Below are the code and all the weights of a small trained network. Each question names an input and a class and asks about switching units off, where a switched-off unit gives its printed mean instead of its output.

import numpy as np


def w(rows, s, z=0):
    codes = np.array(rows[::2]) - 128.0
    scale = np.full(codes.shape[1], s)
    scale[-1] = z or s
    return codes * scale


def f(y):
    return np.maximum(y, 0)


def log_softmax(a):
    a = a - a.max(-1, keepdims=True)
    return a - np.log(np.exp(a).sum(-1, keepdims=True))


def net(x, mask):
    res = np.array(x, float).reshape(1, 4) / 4 @ E
    y = f(res @ A[0][:, :-1].T + A[0][:, -1])
    res = res + np.where(mask, y, B[0][:, -1]) @ B[0][:, :-1]
    return log_softmax(res[-1] @ U[:, :-1].T + U[:, -1])


A, B = {}, {}
E = w([
[100,131,116,149,95,134,103],'x0',
[198,47,48,179,139,186,104],'x1',
[188,167,126,210,136,63,177],'x2',
[58,88,10,82,81,75,184],'x3',
],0.012)
A[0] = w([
[74,74,72,108,126,82,190,162],'N1',
[104,140,143,35,121,201,87,74],'N2',
[86,81,82,95,108,50,178,206],'N3',
[190,142,107,184,115,39,136,93],'N4',
[128,138,173,162,158,152,87,207],'N5',
[151,177,146,155,113,140,116,170],'N6',
[134,177,99,187,146,119,159,108],'N7',
[149,151,115,177,110,78,151,143],'N8',
[143,142,180,160,170,187,93,194],'N9',
[245,68,41,158,114,200,82,5],'N10',
[141,101,87,178,145,126,104,63],'N11',
[98,102,46,136,163,140,156,104],'N12',
[69,235,183,70,102,63,124,5],'N13',
[114,108,127,34,147,177,89,74],'N14',
[105,97,132,78,165,117,46,80],'N15',
[78,137,95,84,183,151,104,175],'N16',
[142,134,191,143,145,169,97,229],'N17',
[139,117,131,75,83,167,125,133],'N18',
[167,132,142,195,94,69,158,115],'N19',
[138,40,124,76,127,168,78,91],'N20',
],0.012,0.0015)
B[0] = w([
[174,58,84,64,83,113,82,223],'N1',
[78,194,75,111,119,209,182,208],'N2',
[212,108,98,104,71,114,37,229],'N3',
[151,177,125,150,102,211,195,198],'N4',
[129,52,81,74,32,111,60,194],'N5',
[159,143,113,131,125,138,81,170],'N6',
[153,222,80,154,118,210,177,172],'N7',
[126,196,139,146,47,167,166,178],'N8',
[161,93,96,89,53,85,17,216],'N9',
[85,64,173,173,248,43,156,254],'N10',
[98,144,155,191,155,79,123,174],'N11',
[151,108,128,102,150,91,72,185],'N12',
[25,48,163,206,245,2,142,253],'N13',
[125,190,78,198,128,190,149,197],'N14',
[133,166,62,216,126,212,181,175],'N15',
[106,175,116,151,115,171,90,177],'N16',
[168,70,104,73,91,154,89,206],'N17',
[97,158,109,144,13,165,197,165],'N18',
[145,210,106,129,76,166,161,189],'N19',
[82,182,133,175,119,163,147,194],'N20',
],0.0085,0.016)
U = w([
[151,85,143,39,36,95,3,255],'0',
[90,215,141,167,62,182,201,60],'1',
[53,83,186,184,205,33,125,58],'2',
],0.011,0.00054)

Each question gives the input, the list of numbers given to net, and the class t.
The units are the neurons (one row each of A and B). Each row of codes is followed by its name. A weight is (code - 128) times the scale printed after its matrix; where a second scale follows, it is the last column's (A, B and U).
mask holds one flag per neuron, in row order. A switched-off neuron (its flag False) gives its mean, the last column of its row in B, instead of its output. The means were averaged over made-up inputs and are rounded, as every weight is.
A unit's drop is (log p(t) with every unit on - log p(t) with that unit switched off) / (log p(t) with every unit on - log p(t) with every unit switched off).
The circuit of an input: a set's keep is (log p(t) with only the set's units on - log p(t) with every unit switched off) / (log p(t) with every unit on - log p(t) with every unit switched off). Starting from the 12 units with the biggest drops (on a tie, the unit counted first), units are removed one at a time, each time the one whose removal leaves the highest keep (on an exact tie, the one counted first), for as long as the keep stays at least 0.8.
circuit, biggest first: the units of the circuit, biggest drop first
most important unit: the unit with the biggest drop
top k neurons: the k neurons with the biggest drops, biggest first
drop when u is switched off: that unit's drop, to one decimal
input [0,-2,-3,-1], class 1: most important unit	N10
input [-7,-2,5,5], class 0: top 4 neurons	[N3; N1; N2; N14]
input [-6,6,5,-6], class 0: top 4 neurons	[N13; N9; N5; N17]
input [-4,3,8,-8], class 0: top 4 neurons	[N9; N5; N17; N2]
input [-5,6,6,-6], class 0: top 4 neurons	[N13; N9; N5; N17]
input [6,3,-2,2], class 2: top 3 neurons	[N9; N5; N17]
input [-7,-4,8,-8], class 0: top 3 neurons	[N9; N5; N17]
input [7,-5,5,6], class 0: top 2 neurons	[N3; N1]
input [3,6,5,-1], class 2: top 4 neurons	[N10; N2; N11; N14]
input [8,8,-8,7], class 1: top 2 neurons	[N20; N13]
input [7,-6,-5,-1], class 2: top 3 neurons	[N13; N4; N19]
input [-5,7,-1,-4], class 2: drop when N10 is switched off	2.5
input [8,-6,-1,-4], class 2: drop when N13 is switched off	3.8
input [8,-6,0,-3], class 2: circuit, biggest first	[N13]
input [4,8,-4,2], class 2: drop when N10 is switched off	0.6
